Known rows, with every way that one mark hangs from another
L{K M{C{J{F}}}}: [-37 -31  11  -1  10  15 -17  -7  19  37  31   3  24   1  -8 -18 -14 -22
   3   0  -5  28  42   1  15 -27  12 -11  21  12  29   7   0]
D{M{C E J L{K}}}: [-26 -16   5  29  22  72   0  15 -18  -5  15 -14  19 -31  -4   5   6 -13
  -9   8 -28  45  28  24   6  10   7   7   8  12  43  31  -4]
C{J{F}}: [-19 -17  -9   3   0  24 -10  -3  -8  25  20  21  -9  -6   6  -3 -11   2
 -11 -11 -10  18 -13   5  -4   2   5 -26  21  11   8   5  13]
F{S{P{E{J}} W}}: [ 39   4  -2  -3 -49  20   6 -16  11 -15  -5  -7 -39  15   0   7   8  16
   8  -9   5 -37 -20  14 -27 -11  15  -2 -26   9 -22  10  30]
C{D{M Q} J{F{R}}}: [-22 -21  -8  17   3  34 -24  -2 -14  40 -19  39 -15 -12  -8 -12 -16   0
 -31  -1 -28  55   8  26  -1  32   7 -15  40   6  35  22  12]
Q{E{J W}}: [ 14   0  -5  -2 -37  27   7 -29 -18 -27 -11  22  -1  -7   4  27  21  -5
  -9 -15   6  -6 -34   8 -25  13  11 -10 -13   1 -11  23   5]
J{F{R S{P{E}}}}: [ 30 -18  -5   4 -12  -4 -12 -34 -11   3  19   2 -23   2 -14  -8  -3   9
  -2  17 -23 -20 -41   6 -28 -33   2 -19 -11  -3  -1   4  25]
L{C{J}}: [-19 -19  -3   8  10  19  -2  -6  15  22  23  16   4   9 -17 -10   1  -1
   4   3   7  20  -2 -13  17  18   2  -7  32  10  11   2  10]
M{E J L{K R}}: [-16  -5  19  21  29  60 -15  -7 -20  -2  54 -16  25 -24   4  16 -16  -9
 -10  18 -20  18  31  41  -8 -13   1 -14  -3  13  20  31 -19]
P{E{W}}: [ -9   6  -6   3 -22  20  13 -19   7 -27 -22   7 -30  -7 -10   5   6  12
  -3  -5  -4 -18 -34   6 -27  -1  -3  -6 -21  -7  -7   4   0]
P{E{J{F} W}}: [ -7  -8  -5   3 -32  32   3 -33  -3 -22 -16  25 -35 -17   1   7   1  12
 -14  -3 -15 -13 -57   7 -30   4  11 -24 -14  -5  -5   9   9]
R{K{L{M{J}}}}: [-16 -28   1   7  10   5  -6 -12   1   1  23  -4  11   6  -1 -34  -1 -19
  10  20  16  19  47 -19  18 -18  -3 -12   8  -3  16   6  -3]
C{J}: [-13  -9  -8  -2   5  27  -5   5  -2  18  12  19  -8   1   6  -1  -3  -2
  -3 -11   0  14   5   3   0  14   7 -15  19  12  -5   5  13]
C{D{M{J L}}}: [-26  -6  -3  28   3  38 -12  29 -17  22 -23   7  -1 -17  -5  -6   2  -2
 -17  -3 -10  45  26  25  10  30   9   4  30   3  27  20  10]
L{R}: [  2  10   7   4  10  -9 -13  -2  -1  17   4   3   8   5   1  14 -14 -13
   5  15  -9   1  14   2  -5 -11   0  -4   3  10   6  -6  -5]
D{M{L}}: [ -4 -16  -5  22   8  10   0  26 -13  16 -16  -5   5 -16  -7   5  -2  -4
  -3   7 -20  28   6   0  -5  15  -2   8   9  -5  21   1  -5]
P{E{J W}}: [ -2  -1  -4  -1 -28  34   8 -27   1 -26 -22  23 -33 -13   1   9   9  10
  -8  -4  -5 -14 -42   6 -28  11  12 -15 -16  -4 -18   9   9]
K{L{C{J} R}}: [-20 -18   2  16  22   7 -10  -8  19  26  23  18  11  15 -16 -20 -12 -20
  16  34   1  32  23 -26  13 -12 -12 -11  32   7  23   1   6]
P{E}: [ -6  -6 -10   4  -9  15   5  -8   8 -14 -10  -4 -20  -9  -9 -10  -8  16
  -7  -4  -4   0 -29   3 -16  -2  -4  -6  -9  -3   4   2   6]
R{K{L} S{W}}: [ 21   6  -1   4 -14 -17  -1 -35  22 -39  18 -20 -23  30 -10 -25 -10 -15
  10  28  18 -21  56 -18  12 -37   3   4 -34  12  11  -1  -9]
C{J{F{S}}}: [ -4 -21 -13  -3  -1  22 -10 -12 -10  31  17  19 -15   1  -2  -7  -6  -1
  -7  -2 -13   5 -18  12 -12  -8   7 -18  26   8   1   6  28]
S{P{E{J}} W}: [ 19  10   4   7 -58  26   9  -4  17 -32   1  -3 -39   6  15  17   1  25
   2 -25  12 -24 -18   5 -17   8  17 -18 -38  19 -11  10   8]
K{L{M{C J}}}: [-30 -23   2  15  13  35  -5  -5   7   8   7  -3  19  -4  -1 -43   8 -25
   6  15  -1  44  23 -15  17 -14   2   3  30  -1  25  24  12]
P{E{J{F{R}} W}}: [  4 -11  -4   6 -21  28  -2 -45 -10 -22 -12  30 -34 -15   1   7   4   6
 -12   5 -24 -11 -58   5 -35   4  11 -26 -15  -6  -9   8  11]
L{M R}: [-12  -9  12  -3   2 -14 -21  -5   6  39   3   2  21   6  -4  -4 -13 -20
  10  10  -5  15  25   4   2 -15   5  -1  24   5   9   1  -5]
J{F{S{W}}}: [ 18  -6  -6   3 -22  -5  -3 -25   1   8   4  -3 -20   7  -3   2  -4   1
  -2   4 -15 -20 -25  16 -18 -22   3   3  -4   1  10   2  13]
Q{E{J{F{S}}}}: [ 25 -22 -15  -1 -30  21  -5 -34 -24  -2   6  12   1 -10  -3   7   4   0
 -15  -6  -6   5 -47  10 -24  -6  10 -13   3   1   4  21  23]
M{C L{R}}: [ -1   3   8  36  39  33  -9  10  -4  24  18 -16  19 -22   3  18 -14 -19
  -3  20 -28  25  15  -2   5  -1   1  -3  -1  16  29  15  -1]
K{L}: [ -6 -13  -1   7   6  -1   3  -1   5  -6   0   3   1   4  -3 -24  -2  -9
   7  20   2  15  14 -18   2 -19 -13  -2   4  -8   9   4   1]
K{L{R{S{P}}}}: [  9   7  10   3  -4 -12 -12 -10  10  -7  16  -4  -1  20 -13 -22 -15 -15
  10  33   3  -2  32 -20   3 -45  -5  -5  -8   9   6   4   3]
F{R S{W}}: [ 49   1  -4   2   4  -6  -8 -39   2  -5   1   0 -18  22  -4   5  13 -13
  15  21 -19 -25  -4  13 -27 -12   8  16  -9   0 -14   0  22]

Rows
[ -2  -7  10  14  21 -19 -13 -18  14  22  34   0  16  16 -19   5 -14 -16
  17  34   8   3  36 -20  22  -7  -5  -8   6  13  27 -13 -11]
L{C R{K}}
[ 14  -1   6   4 -41  21   0 -23  -8 -24   6  19 -33  -5   3  14   7  17
  -6  -3  -7 -23 -40  -2 -26  -5  13 -36 -31   5 -16  11  13]
S{P{E{J{F{R}} W}}}
[ 32  14   5  -2 -14  -5  -9 -39   1 -36   8   2 -25  15 -18  -5   8  -1
   1  18  -9 -30 -10  -4 -19 -24  10  -7 -32   6 -20   7  10]
F{R{S{P{E{W}}}}}
[ 10  -7  -7   1 -41  24   3 -35 -22 -19  -4  25  -4 -13   3  25  14  -2
 -16 -14  -4  -3 -49   8 -27   6   9 -19 -12   1   1  23   4]
Q{E{J{F} W}}
[-19 -16   9  10  17   5 -13  -6  14  25   5   1  22   4  -6 -29  -9 -33
  13  29  -7  35  38 -20  12 -30  -6   0  24   3  28  10   3]
K{L{M{C} R}}
[ 39   8   1   3   7 -22 -14 -47   5 -30  24  -8 -17  26  -7  -3  -1 -17
   8  28  -3 -24  35  -7   0 -18  11   1 -32  12  -1  -5  -4]
F{R{K S{W}}}
[ 19  -9  -1  -1 -25  -5  -5 -13  -6  13  16  -3 -14   4  -8  -2  -2  10
  -2   5  -8 -21 -26   7 -13 -31   3 -13  -5   1   2   5  20]
J{F{S{P}}}
[ 54  -9   3  -4   5 -17 -10 -29 -11  -3  31  -4 -10  21 -10  -1  12  -7
  18  29   1 -36  23  -6 -11 -28   5 -13 -24   3 -19  -3  25]
F{R{K} S{P}}
[-36 -19  14  11   1  21  -9  -2  17  10  13  10  17   6 -33 -12   0  -5
   0  14   9  29  50  17  28   5   2   7  27   8  43  11  -7]
L{C{D{M{E J}}} K}
[  6  15  21  -9   9 -31 -26 -23  17   4  26  -9  13  25 -20   0 -29 -23
   7  34  -3 -20  53   5  -2 -54   8   3 -16  16   6 -12 -15]
L{K R{S}}
[ 45   0  -1  -3 -15   4  -3 -35  -4 -13   2   5 -28  14 -17   2  19   4
  11  18 -12 -39 -27   7 -38 -26   5  -8 -24  -4 -28   6  31]
F{R S{P{E{W}}}}
[-16 -12  -5  31  15  36  -4  25 -21  13  -7  -6   9 -19  -1   0   5  -8
  -6   4 -21  39  -1   8  -4  22   9   7  19  -1  23  14   3]
D{M{J L}}
[ -1 -15  -3   7  -1 -17  -9 -25  19 -10  11  -4  -8  24 -40 -45  -8 -17
   5  43  18  10  65 -28  34 -25  -3   6   4   4  33   0   2]
R{K{L{C{D{M}}}} S}
[-16   1  17  31  40  30 -23   5  -9  20  42 -16  28 -11   6  11 -19 -18
  -4  22 -17  17  30  19  -7 -14   9 -10   0  10  16  11 -12]
M{J L{K R}}
[ -8 -29   2   1   6 -13  -2 -11   7   3  17  -3   8   8  -5 -30  -5 -15
  13  22  16  11  51 -24  17 -22 -10 -11   0  -6  16  -2  -8]
R{K{L{M}}}
[ 23   1  -1   9 -23  -7 -13 -41   2 -22  20  -4 -29   9 -12  -8 -13   9
  -7  12 -19 -19 -27   2 -18 -30   8 -16 -27   9   7   5   6]
J{F{R{S{P{E} W}}}}
[ -8 -18  14  25  27   1  -4   2  16  18  38 -16  26  -4 -21   3 -14  -3
   3  24  -5   8  20  -6   9  -9  -8  -4  -2  -3  23   1 -18]
M{L{C K}}
[-36 -29  21   0  -1 -15 -18 -10  38  41  15   6  30  17 -36 -29  -9 -11
   9  13  20  22  60   3  34 -11   1   4  37  -1  31   3  -9]
L{C{D} K M}
[ 33  12   2  -4 -50   2  -1 -34  18 -49  22 -19 -43  23  -5  -3  -8  12
   1   2  24 -44  27  -7   2 -20  21 -16 -55  25  -7   4   3]
R{K S{P{E{J}} W}}
[ 26  -9   5  -3 -15  15 -10 -53 -21  -5  -5  42 -23  -1   5  18  20 -14
  -4  20 -28 -25 -41   9 -32  -2  20 -17  -4  -6 -22  10  24]
E{J{F{R S}} W}
[-14  -1   1  11 -11  17  -7  16  -2  16 -45  14  -6  -8 -13  -8  -8   5
 -22  -4  -7  38  22  23   7  28   1  14  21  -4  29  19  -5]
C{D{M Q}}
[ 37   0   1   0  -1 -16 -13 -41  -1 -32  31 -11 -20  17 -18 -14  -4  -1
   3  27   2 -26  21 -15  -3 -28   8 -19 -39  11  -8  -1   7]
F{R{K S{P{E}}}}
[ 20 -11  -2   5   9 -22 -20 -45 -11  -8  33   1  -9   6 -11 -14 -13 -10
  -7  30 -18 -11   2  -8  -1 -31   4 -18 -15   4  14  -3   1]
J{F{R{K S}}}
[ 19 -19   0  10  31 -15  -9 -28  -8 -11  24   6   2   9  -3 -15   0 -19
  13  39  -5   3  34 -24   2 -17  -8 -16 -12  -4   8  -6  -1]
F{R{K{L}}}
[ 12 -19 -12   4 -29  21  -4 -26 -23  -8   9  14   5 -15   4  11   1   1
 -18 -12  -3  13 -42   6 -17   4   8 -19   0   4  10  20  10]
Q{E{J{F}}}
[  6 -24  -8   7  -9  22  -9 -35  -8 -10   0  19 -25 -18   0  -8  -9  11
 -14   7 -23   5 -52   2 -23   1  10 -27  -3  -3   2   5  17]
P{E{J{F{R}}}}
[  8   7   7  -2 -48  27   8  -7   1 -28  -4  12 -33  -4   5  14  11  21
  -2 -15   8 -26 -27  -1 -19   3  13 -26 -31   7 -22  12  10]
S{P{E{J W}}}
[ 31  -5   7   2 -26   5 -18 -38  -9 -14  21  17 -21   6  10   6  -1  -2
  -8   9 -15 -14 -20  -2 -10  -5  28 -22 -15  15  -8  10  15]
E{J{F{R{S{P W}}}}}
[ 42 -24  -5   1  29 -19 -11 -43  -8   0  19   3  -5  19 -15 -20   8 -24
  19  51  -8 -14  27 -13 -12 -34  -6  -3  -7 -10  -5  -4  24]
F{R{K{L}} S}
[ -4 -21 -10   4 -20  27  -3 -23  -4  -9  -3  14 -26 -19   1  -8 -13  16
 -17  -2 -14   5 -51   3 -19   2  10 -24  -3  -2   3   7  15]
P{E{J{F}}}
[ -3 -25 -13   4   8  20 -26 -21 -15  37  13  34 -22   3  -6 -13  -7  -6
 -13   7  -9  15  24  23   1   1   8 -28  30  11  12   9  35]
C{D J{F{R{K} S}}}
[ -8 -13   7  34  18  26  -5   4   8  26   7  -7  11 -16 -20  -4 -13   9
 -17  14  -7  30   3   8  14  23  -9   1  16  -6  28  23  -9]
M{L{C{D{Q}}}}
[ 13  -2   2   6 -29  33   3 -39 -15 -16 -13  15  -2 -17  -1  17   0   5
 -29 -10 -10   9 -50  16 -27  13   4  -8 -16  -6   7  37 -12]
D{Q{E{J{F} W}}}
[-11 -12   7  17  18  -9  -7 -12  19  16  16   7  16  15 -20 -20 -11 -19
  17  42   1  22  19 -29  13 -21 -16  -1  20   0  27  -2  -3]
K{L{C R}}
[ 25  16  -1  -2 -19 -17  -4 -35  17 -33  19 -21 -24  27  -7  -5  -8  -7
   5  12  16 -33  45  -4  11 -21  12   7 -38  18   3  -4  -9]
R{K S{W}}
[ 14 -13  -7   1 -22  27  -2 -51  -8 -18 -14  28 -39 -10  -6   4   8   4
 -10  13 -26 -20 -62   9 -41  -5  12 -19 -12  -8 -14   9  24]
P{E{J{F{R S}} W}}
[ 23   4  13  -4 -31  12 -13 -48 -15 -24   9  34 -25   3   5  15  15  -8
  -9  13 -18 -29 -30  -1 -19  -7  26 -27 -21   6 -23  14  11]
E{J{F{R{S{P}}}} W}
[  5 -10  -7  -1 -34  31   3 -40  -4 -16 -19  23 -39 -12  -6   4   6  10
 -11   3 -17 -22 -60  11 -37  -5  12 -17 -12  -8 -12  11  22]
P{E{J{F{S}} W}}
[ 10  -4  -3   8 -32  32   8 -16 -19 -12 -43  18   0 -15  -7  18  10  -2
 -21 -10 -14  29 -31  10 -27  30   8  10  -5  -8  16  31 -11]
D{M Q{E{J W}}}
